Below are the code and all the weights of a small trained network. Each question names an input and a class and asks about switching units off, where a switched-off unit gives its printed mean instead of its output.

import numpy as np


def w(rows, s, z=0):
    codes = np.array(rows[::2]) - 128.0
    scale = np.full(codes.shape[1], s)
    scale[-1] = z or s
    return codes * scale


def norm(h):
    return h / np.sqrt((h * h).mean(-1, keepdims=True) + 1e-5)


def f(y):
    return np.maximum(y, 0)


def log_softmax(a):
    a = a - a.max(-1, keepdims=True)
    return a - np.log(np.exp(a).sum(-1, keepdims=True))


def net(x, mask):
    res = np.array(x, float).reshape(1, 7) / 4 @ E
    u = 0
    for l in range(2):
        y = f(norm(res) @ A[l][:, :-1].T + A[l][:, -1])
        res = res + np.where(mask[u : u + 7], y, B[l][:, -1]) @ B[l][:, :-1]
        u += 7
    return log_softmax(norm(res)[-1] @ U[:, :-1].T + U[:, -1])


A, B = {}, {}
E = w([
[164,247,119,187,103,198],'x0',
[129,122,132,134,122,129],'x1',
[147,114,147,186,171,81],'x2',
[128,130,127,129,129,128],'x3',
[166,144,213,128,167,164],'x4',
[120,136,126,122,136,125],'x5',
[127,125,131,132,122,128],'x6',
],0.011)
A[0] = w([
[105,108,119,60,185,131,148],'0.n1',
[171,99,188,63,154,237,112],'0.n2',
[111,66,41,238,150,82,252],'0.n3',
[166,232,124,252,167,164,200],'0.n4',
[134,44,227,127,171,139,103],'0.n5',
[123,97,187,196,249,79,152],'0.n6',
[107,219,59,124,1,220,51],'0.n7',
],0.0075,0.0034)
B[0] = w([
[67,38,205,135,115,135,167],'0.n1',
[88,55,237,99,29,71,182],'0.n2',
[170,229,71,85,64,85,219],'0.n3',
[102,133,2,62,58,5,254],'0.n4',
[110,152,117,151,180,188,188],'0.n5',
[166,213,56,187,172,238,206],'0.n6',
[189,63,63,107,199,214,225],'0.n7',
],0.0078,0.0085)
A[1] = w([
[97,133,165,67,89,226,225],'1.n1',
[111,121,111,2,107,116,41],'1.n2',
[139,148,207,165,217,98,180],'1.n3',
[171,105,188,167,65,170,100],'1.n4',
[42,76,93,142,142,149,4],'1.n5',
[181,198,172,177,108,135,24],'1.n6',
[152,181,14,167,166,21,194],'1.n7',
],0.0088,0.002)
B[1] = w([
[132,159,188,146,121,59,178],'1.n1',
[169,201,110,158,104,106,189],'1.n2',
[136,98,31,138,178,183,151],'1.n3',
[110,125,101,177,130,117,143],'1.n4',
[158,172,141,170,81,96,146],'1.n5',
[73,104,109,127,163,119,144],'1.n6',
[92,74,255,131,159,145,255],'1.n7',
],0.012,0.011)
U = w([
[147,211,112,127,57,57,117],'0',
[84,94,254,177,176,95,6],'1',
[160,120,54,161,193,235,238],'2',
],0.014,0.0021)

Each question gives the input, the list of numbers given to net, and the class t.
The units are the neurons (one row each of A and B). Each row of codes is followed by its name. A weight is (code - 128) times the scale printed after its matrix; where a second scale follows, it is the last column's (A, B and U).
mask holds one flag per neuron, layer by layer. A switched-off neuron (its flag False) gives its mean, the last column of its row in B, instead of its output. The means were averaged over made-up inputs and are rounded, as every weight is.
A unit's drop is (log p(t) with every unit on - log p(t) with that unit switched off) / (log p(t) with every unit on - log p(t) with every unit switched off).
The circuit of an input: a set's keep is (log p(t) with only the set's units on - log p(t) with every unit switched off) / (log p(t) with every unit on - log p(t) with every unit switched off). Starting from the 12 units with the biggest drops (on a tie, the unit counted first), units are removed one at a time, each time the one whose removal leaves the highest keep (on an exact tie, the one counted first), for as long as the keep stays at least 0.8.
circuit, biggest first: the units of the circuit, biggest drop first
most important unit: the unit with the biggest drop
top k neurons: the k neurons with the biggest drops, biggest first
top k neurons in layer l: the k neurons of layer l with the biggest drops, biggest first
drop when u is switched off: that unit's drop, to one decimal
input [7,8,-3,-2,-3,0,-7], class 2: most important unit -> 0.n7
input [-8,3,-6,-6,-2,-3,5], class 0: top 2 neurons -> (1.n7; 1.n2)
input [0,-1,8,6,2,-6,-2], class 2: top 2 neurons -> (0.n6; 0.n2)
input [-8,5,1,-8,3,-4,6], class 2: top 4 neurons -> (0.n4; 1.n3; 1.n7; 0.n6)
input [-6,1,0,8,-2,-3,-2], class 0: top 4 neurons -> (0.n1; 1.n7; 1.n2; 0.n4)
input [-8,2,0,8,0,1,2], class 0: circuit, biggest first -> (1.n7; 1.n2)
input [8,-4,5,-3,4,-6,7], class 1: circuit, biggest first -> (1.n7; 0.n4; 0.n3)
input [8,5,1,4,7,-8,-2], class 1: top 3 neurons -> (0.n3; 0.n4; 1.n2)
input [8,5,2,-6,7,5,4], class 1: top 4 neurons -> (0.n4; 1.n7; 0.n3; 1.n2)
input [-8,5,2,-6,2,8,-5], class 2: circuit, biggest first -> (0.n4; 1.n7; 0.n6)
input [8,2,-4,8,-1,0,-1], class 2: top 3 neurons -> (0.n7; 0.n3; 0.n2)
input [8,3,2,8,8,-8,-1], class 1: top 3 neurons -> (0.n4; 0.n3; 1.n2)
input [-1,-7,1,-3,3,0,-6], class 2: top 2 neurons in layer 1 -> (1.n7; 1.n3)
input [-7,1,-4,-6,-2,-5,-7], class 0: circuit, biggest first -> (1.n2)
input [8,3,-3,6,-3,5,-8], class 2: top 2 neurons -> (0.n7; 0.n3)
input [0,-4,2,-7,-7,-5,4], class 1: top 2 neurons in layer 0 -> (0.n4; 0.n2)
input [-8,-2,0,5,-1,-7,-6], class 0: top 2 neurons -> (1.n7; 0.n1)
input [2,6,7,5,0,7,-4], class 0: top 2 neurons -> (0.n3; 0.n4)
input [7,4,-6,5,8,5,4], class 0: top 2 neurons -> (1.n7; 0.n4)
input [1,-6,-1,-6,-1,-3,5], class 2: top neuron -> (0.n7)
input [-7,-2,-3,-5,-4,-7,-6], class 0: top 2 neurons -> (1.n7; 1.n2)
input [-1,5,2,8,-4,-7,-5], class 1: drop when 0.n4 is switched off -> 2.6
input [1,0,-2,-8,4,-2,3], class 0: drop when 1.n4 is switched off -> 0.0
input [5,-5,-2,-2,-1,-2,7], class 2: drop when 0.n7 is switched off -> 3.7
input [4,-5,-2,-6,-3,8,6], class 2: drop when 0.n7 is switched off -> 2.1
